Below are the code and all the weights of a small trained network. Each question names an input and a target symbol and asks about switching units off, where a switched-off unit gives its printed mean instead of its output.

import numpy as np


def w(rows, s, z=0):
    codes = np.array(rows[::2]) - 128.0
    scale = np.full(codes.shape[1], s)
    scale[-1] = z or s
    return codes * scale


def f(y):
    return np.maximum(y, 0)


def softmax(a):
    e = np.exp(a - a.max(-1, keepdims=True))
    return e / e.sum(-1, keepdims=True)


def log_softmax(a):
    a = a - a.max(-1, keepdims=True)
    return a - np.log(np.exp(a).sum(-1, keepdims=True))


def net(x, mask):
    ids = ['ΘΠΦΨΩαηλ'.index(c) for c in x.split()]
    T = len(ids)
    res = E[ids] + P[:T]
    u = 0
    for l in range(2):
        r = res
        for j in range(2):
            rows = slice(2 * j, 2 * j + 2)
            q, k, v = (r @ M[l][rows].T for M in (Q, K, V))
            z = softmax(np.where(np.tri(T) > 0, q @ k.T / 2**0.5, -1e9)) @ v
            o = O[l][rows]
            res = res + np.where(mask[u + j], z, o[:, -1]) @ o[:, :-1]
        u += 2
        y = f(res @ A[l][:, :-1].T + A[l][:, -1])
        res = res + np.where(mask[u : u + 8], y, B[l][:, -1]) @ B[l][:, :-1]
        u += 8
    return log_softmax(res[-1] @ U[:, :-1].T + U[:, -1])


Q, K, V, O, A, B = {}, {}, {}, {}, {}, {}
E = w([
[67,135,165,183],'Θ',
[107,88,68,126],'Π',
[190,163,187,172],'Φ',
[127,73,83,186],'Ψ',
[69,213,132,3],'Ω',
[121,109,213,120],'α',
[151,100,145,100],'η',
[152,63,166,104],'λ',
],0.0047)
P = w([
[162,151,90,106],'0',
[142,112,197,153],'1',
[118,74,184,126],'2',
[90,51,169,120],'3',
[66,30,159,112],'4',
[60,19,149,103],'5',
[55,7,144,110],'6',
[40,3,147,111],'7',
],0.0025)
Q[0] = w([
[183,160,107,186],'0.h0',
[169,95,153,168],'0.h0',
[76,4,170,72],'0.h1',
[45,139,187,138],'0.h1',
],0.03)
K[0] = w([
[213,63,144,193],'0.h0',
[161,161,151,199],'0.h0',
[137,29,3,149],'0.h1',
[196,126,119,43],'0.h1',
],0.027)
V[0] = w([
[160,5,177,182],'0.h0',
[178,116,56,172],'0.h0',
[15,102,111,194],'0.h1',
[140,98,70,63],'0.h1',
],0.017)
O[0] = w([
[234,6,159,119,219],'0.h0',
[110,107,80,206,1],'0.h0',
[33,79,154,217,160],'0.h1',
[158,105,52,115,184],'0.h1',
],0.012,0.002)
A[0] = w([
[141,94,226,78,94],'0.n0',
[137,61,132,181,21],'0.n1',
[225,163,31,173,156],'0.n2',
[67,162,210,173,150],'0.n3',
[230,36,153,159,133],'0.n4',
[63,87,54,216,251],'0.n5',
[130,143,202,254,171],'0.n6',
[210,193,178,189,154],'0.n7',
],0.0081,0.0019)
B[0] = w([
[103,140,224,164,190],'0.n0',
[156,182,60,74,169],'0.n1',
[90,172,31,41,142],'0.n2',
[136,112,130,21,154],'0.n3',
[238,31,131,91,254],'0.n4',
[2,56,147,67,168],'0.n5',
[139,24,98,106,156],'0.n6',
[177,161,203,101,145],'0.n7',
],0.012,0.008)
Q[1] = w([
[101,123,113,187],'1.h0',
[101,28,90,81],'1.h0',
[201,61,187,54],'1.h1',
[3,142,215,78],'1.h1',
],0.015)
K[1] = w([
[113,84,175,130],'1.h0',
[115,155,148,4],'1.h0',
[45,195,145,22],'1.h1',
[50,165,120,219],'1.h1',
],0.016)
V[1] = w([
[92,29,101,147],'1.h0',
[93,109,250,168],'1.h0',
[85,244,148,125],'1.h1',
[41,108,101,94],'1.h1',
],0.017)
O[1] = w([
[140,237,78,150,113],'1.h0',
[245,107,25,96,8],'1.h0',
[192,165,190,30,100],'1.h1',
[107,233,133,149,197],'1.h1',
],0.011,0.018)
A[1] = w([
[112,59,123,78,2],'1.n0',
[95,33,51,156,157],'1.n1',
[45,126,158,189,208],'1.n2',
[131,118,95,254,78],'1.n3',
[132,87,151,174,93],'1.n4',
[33,51,187,116,192],'1.n5',
[96,192,130,176,27],'1.n6',
[158,224,94,75,131],'1.n7',
],0.0082,0.0041)
B[1] = w([
[72,113,124,32,165],'1.n0',
[161,153,230,185,189],'1.n1',
[228,151,166,129,218],'1.n2',
[21,42,134,134,192],'1.n3',
[90,181,112,115,166],'1.n4',
[171,130,7,148,255],'1.n5',
[131,91,133,7,170],'1.n6',
[68,214,124,198,167],'1.n7',
],0.013,0.037)
U = w([
[34,136,18,149,23],'Θ',
[133,192,206,134,214],'Π',
[109,56,43,44,133],'Φ',
[39,63,169,99,4],'Ψ',
[130,115,125,97,52],'Ω',
[220,82,254,87,130],'α',
[222,153,36,166,223],'η',
[124,91,159,198,157],'λ',
],0.0025,0.0029)

Each question gives the input, a string of symbols that net reads in full, and the target symbol t.
The units are the heads (2 rows each of Q, K, V and O) and the neurons (one row each of A and B). Each row of codes is followed by its name. A weight is (code - 128) times the scale printed after its matrix; where a second scale follows, it is the last column's (O, A, B and U).
mask holds one flag per unit, layer by layer, with each layer's heads first. A switched-off unit (its flag False) gives its mean, the last column of its rows in O or B, instead of its output. The means were averaged over made-up inputs and are rounded, as every weight is.
A unit's drop is (log p(t) with every unit on - log p(t) with that unit switched off) / (log p(t) with every unit on - log p(t) with every unit switched off).
The circuit of an input: a set's keep is (log p(t) with only the set's units on - log p(t) with every unit switched off) / (log p(t) with every unit on - log p(t) with every unit switched off). Starting from the 12 units with the biggest drops (on a tie, the unit counted first), units are removed one at a time, each time the one whose removal leaves the highest keep (on an exact tie, the one counted first), for as long as the keep stays at least 0.8.
circuit, biggest first: the units of the circuit, biggest drop first
unit that matters most: the unit with the biggest drop
k most important neurons: the k neurons with the biggest drops, biggest first
k most important neurons of layer l: the k neurons of layer l with the biggest drops, biggest first
which heads matter: for each layer, one digit per head in row order, 1 if its drop is at least 0.15 and else 0, layers parted by /
input Θ λ Θ α Θ Ω Ψ α, target Φ: which heads matter -> 11 / 10
input λ Ω Θ Φ Π, target η: 4 most important neurons -> 0.n4; 1.n5; 1.n3; 1.n2
input η Ω Π Φ, target α: which heads matter -> 10 / 11
input Ω λ λ, target Π: circuit, biggest first -> 1.h1; 0.h0; 1.n7
input Φ Ψ η λ Ψ η Θ, target Φ: 2 most important neurons -> 1.n0; 0.n4
input λ λ η λ Ω α η, target Π: circuit, biggest first -> 0.n4; 0.h0; 1.h1
input λ λ α η λ Φ, target λ: 2 most important neurons of layer 1 -> 1.n1; 1.n3
input λ α Ψ η Φ Φ Ψ, target λ: unit that matters most -> 1.n1
input Ψ Ψ Θ Ψ Φ Π η Θ, target Ψ: which heads matter -> 10 / 11
input λ λ η λ Θ, target λ: circuit, biggest first -> 1.h1; 1.n1; 0.h0
input η Ψ Φ λ Ω, target Π: 2 most important neurons of layer 1 -> 1.n7; 1.n3
input Θ η Ω λ λ, target Π: circuit, biggest first -> 0.n4; 0.h0; 1.h1
input Θ η Ψ Φ Θ Π λ, target Θ: 2 most important neurons -> 0.n6; 0.n4
input Π Φ Ψ Θ Ω, target Π: 2 most important neurons -> 0.n4; 0.n5
input η α η, target η: 2 most important neurons of layer 1 -> 1.n5; 1.n3
input Ψ η Π, target Ψ: unit that matters most -> 1.n3
input α η Θ λ λ Ω η η, target Π: 3 most important neurons -> 0.n4; 1.n5; 1.n7
input Θ η λ η η Ψ λ Θ, target Θ: 2 most important neurons of layer 0 -> 0.n6; 0.n4
input λ α Φ, target λ: circuit, biggest first -> 1.h1; 0.h0; 1.n1
input Φ Θ Θ, target Φ: unit that matters most -> 0.h1
input Ψ Π Φ Ψ Ψ, target Ψ: 2 most important neurons -> 1.n3; 0.n5
input λ α Φ λ Φ Θ η Π, target λ: which heads matter -> 10 / 01
input Π Θ λ η Φ, target Π: 3 most important neurons -> 0.n5; 0.n4; 1.n5
